Below are the code and all the weights of a small trained network. Each question names an input and a class and asks about switching units off, where a switched-off unit gives its printed mean instead of its output.

import numpy as np


def w(rows, s, z=0):
    codes = np.array(rows[::2]) - 128.0
    scale = np.full(codes.shape[1], s)
    scale[-1] = z or s
    return codes * scale


def norm(h):
    return h / np.sqrt((h * h).mean(-1, keepdims=True) + 1e-5)


def f(y):
    return np.maximum(y, 0)


def log_softmax(a):
    a = a - a.max(-1, keepdims=True)
    return a - np.log(np.exp(a).sum(-1, keepdims=True))


def net(x, mask):
    res = np.array(x, float).reshape(1, 3) / 4 @ E
    u = 0
    for l in range(3):
        y = f(norm(res) @ A[l][:, :-1].T + A[l][:, -1])
        res = res + np.where(mask[u : u + 5], y, B[l][:, -1]) @ B[l][:, :-1]
        u += 5
    return log_softmax(norm(res)[-1] @ U[:, :-1].T + U[:, -1])


A, B = {}, {}
E = w([
[183,164,18,131,110,75,111,209],'x0',
[167,37,88,209,113,165,29,75],'x1',
[246,112,124,3,151,65,126,25],'x2',
],0.0037)
A[0] = w([
[140,142,135,100,150,135,70,136,59],'0.n1',
[109,78,102,131,141,160,37,89,115],'0.n2',
[140,150,4,102,14,103,93,170,28],'0.n3',
[159,137,107,79,194,115,119,68,255],'0.n4',
[2,103,99,159,173,192,157,140,155],'0.n5',
],0.0033,0.0032)
B[0] = w([
[140,172,228,124,90,199,164,179,128],'0.n1',
[122,87,160,136,95,51,254,184,180],'0.n2',
[75,156,73,143,171,46,154,63,170],'0.n3',
[32,161,58,177,36,181,99,236,255],'0.n4',
[158,163,49,64,89,179,87,148,229],'0.n5',
],0.0039,0.0036)
A[1] = w([
[50,106,88,148,74,138,137,155,129],'1.n1',
[124,133,175,115,169,75,202,146,133],'1.n2',
[210,94,149,2,119,115,97,80,55],'1.n3',
[161,123,83,74,127,89,138,100,159],'1.n4',
[72,57,235,104,187,173,146,45,1],'1.n5',
],0.0064,0.0023)
B[1] = w([
[196,186,208,117,146,178,108,44,254],'1.n1',
[143,88,144,13,143,159,142,151,178],'1.n2',
[181,199,157,251,88,255,91,202,205],'1.n3',
[70,148,168,197,160,195,148,108,204],'1.n4',
[68,163,23,147,232,40,19,97,188],'1.n5',
],0.0056,0.005)
A[2] = w([
[156,146,52,132,157,89,118,165,25],'2.n1',
[134,100,133,134,117,143,110,96,200],'2.n2',
[146,120,105,154,132,144,116,128,112],'2.n3',
[159,1,129,154,128,119,91,129,144],'2.n4',
[150,160,154,98,149,133,137,90,251],'2.n5',
],0.0093,0.0014)
B[2] = w([
[21,81,157,139,229,119,36,42,204],'2.n1',
[100,182,57,80,156,95,179,181,204],'2.n2',
[102,102,188,82,114,132,185,125,227],'2.n3',
[139,149,154,3,112,82,213,229,194],'2.n4',
[149,52,65,175,107,61,131,132,253],'2.n5',
],0.0069,0.0036)
U = w([
[56,148,96,140,226,98,36,88,192],'0',
[158,198,146,204,82,254,110,177,206],'1',
[127,132,124,18,119,98,215,206,202],'2',
[199,112,62,182,76,49,150,66,139],'3',
[176,89,197,133,106,108,104,106,2],'4',
[180,82,193,130,117,116,113,99,5],'5',
[176,99,191,129,102,115,101,98,5],'6',
],0.011,0.0038)

Each question gives the input, the list of numbers given to net, and the class t.
The units are the neurons (one row each of A and B). Each row of codes is followed by its name. A weight is (code - 128) times the scale printed after its matrix; where a second scale follows, it is the last column's (A, B and U).
mask holds one flag per neuron, layer by layer. A switched-off neuron (its flag False) gives its mean, the last column of its row in B, instead of its output. The means were averaged over made-up inputs and are rounded, as every weight is.
A unit's drop is (log p(t) with every unit on - log p(t) with that unit switched off) / (log p(t) with every unit on - log p(t) with every unit switched off).
The circuit of an input: a set's keep is (log p(t) with only the set's units on - log p(t) with every unit switched off) / (log p(t) with every unit on - log p(t) with every unit switched off). Starting from the 12 units with the biggest drops (on a tie, the unit counted first), units are removed one at a time, each time the one whose removal leaves the highest keep (on an exact tie, the one counted first), for as long as the keep stays at least 0.8.
circuit, biggest first: the units of the circuit, biggest drop first
unit that matters most: the unit with the biggest drop
k most important neurons: the k neurons with the biggest drops, biggest first
top k neurons in layer l: the k neurons of layer l with the biggest drops, biggest first
drop when u is switched off: that unit's drop, to one decimal
input [5,2,6], class 1: top 3 neurons in layer 1 -> (1.n3 1.n4 1.n5)
input [-3,-1,0], class 3: 2 most important neurons -> (2.n5 1.n3)
input [2,0,-3], class 3: 2 most important neurons -> (1.n1 1.n3)
input [-7,8,3], class 2: circuit, biggest first -> (2.n4)
input [3,7,-5], class 2: circuit, biggest first -> (2.n4 1.n3 0.n4)
input [0,2,-2], class 3: 3 most important neurons -> (1.n1 1.n3 2.n5)
input [-5,-3,-3], class 0: 3 most important neurons -> (0.n4 1.n5 1.n3)
input [-2,3,2], class 3: 4 most important neurons -> (1.n1 0.n4 2.n5 1.n3)
input [-2,8,8], class 1: 2 most important neurons -> (1.n3 1.n4)
input [-8,1,-8], class 0: top 3 neurons in layer 1 -> (1.n5 1.n3 1.n4)
input [-8,-7,8], class 0: 2 most important neurons -> (1.n5 0.n5)
input [-5,5,5], class 0: 4 most important neurons -> (1.n5 0.n5 1.n3 1.n2)
input [2,7,7], class 1: top 3 neurons in layer 1 -> (1.n3 1.n4 1.n2)
input [-8,-7,1], class 0: 2 most important neurons -> (1.n5 2.n4)
input [1,4,-2], class 2: unit that matters most -> 0.n4
input [3,5,-3], class 2: 2 most important neurons -> (1.n3 0.n4)
input [2,0,1], class 3: 3 most important neurons -> (1.n1 1.n3 2.n5)
input [0,-2,0], class 3: 2 most important neurons -> (2.n5 1.n3)
input [0,-1,-2], class 3: 2 most important neurons -> (1.n3 2.n5)
input [-6,7,-4], class 2: unit that matters most -> 2.n4
input [-6,7,-6], class 2: 2 most important neurons -> (2.n4 1.n3)
input [-8,0,-8], class 0: top 3 neurons in layer 1 -> (1.n5 1.n3 1.n4)
input [4,-3,-3], class 0: top 2 neurons in layer 1 -> (1.n3 1.n4)
input [-1,1,-2], class 3: drop when 1.n3 is switched off -> 0.5
input [2,-2,4], class 1: drop when 2.n1 is switched off -> 0.0
input [8,-1,0], class 0: drop when 2.n1 is switched off -> 0.1
input [-1,-3,8], class 1: drop when 1.n3 is switched off -> 0.8
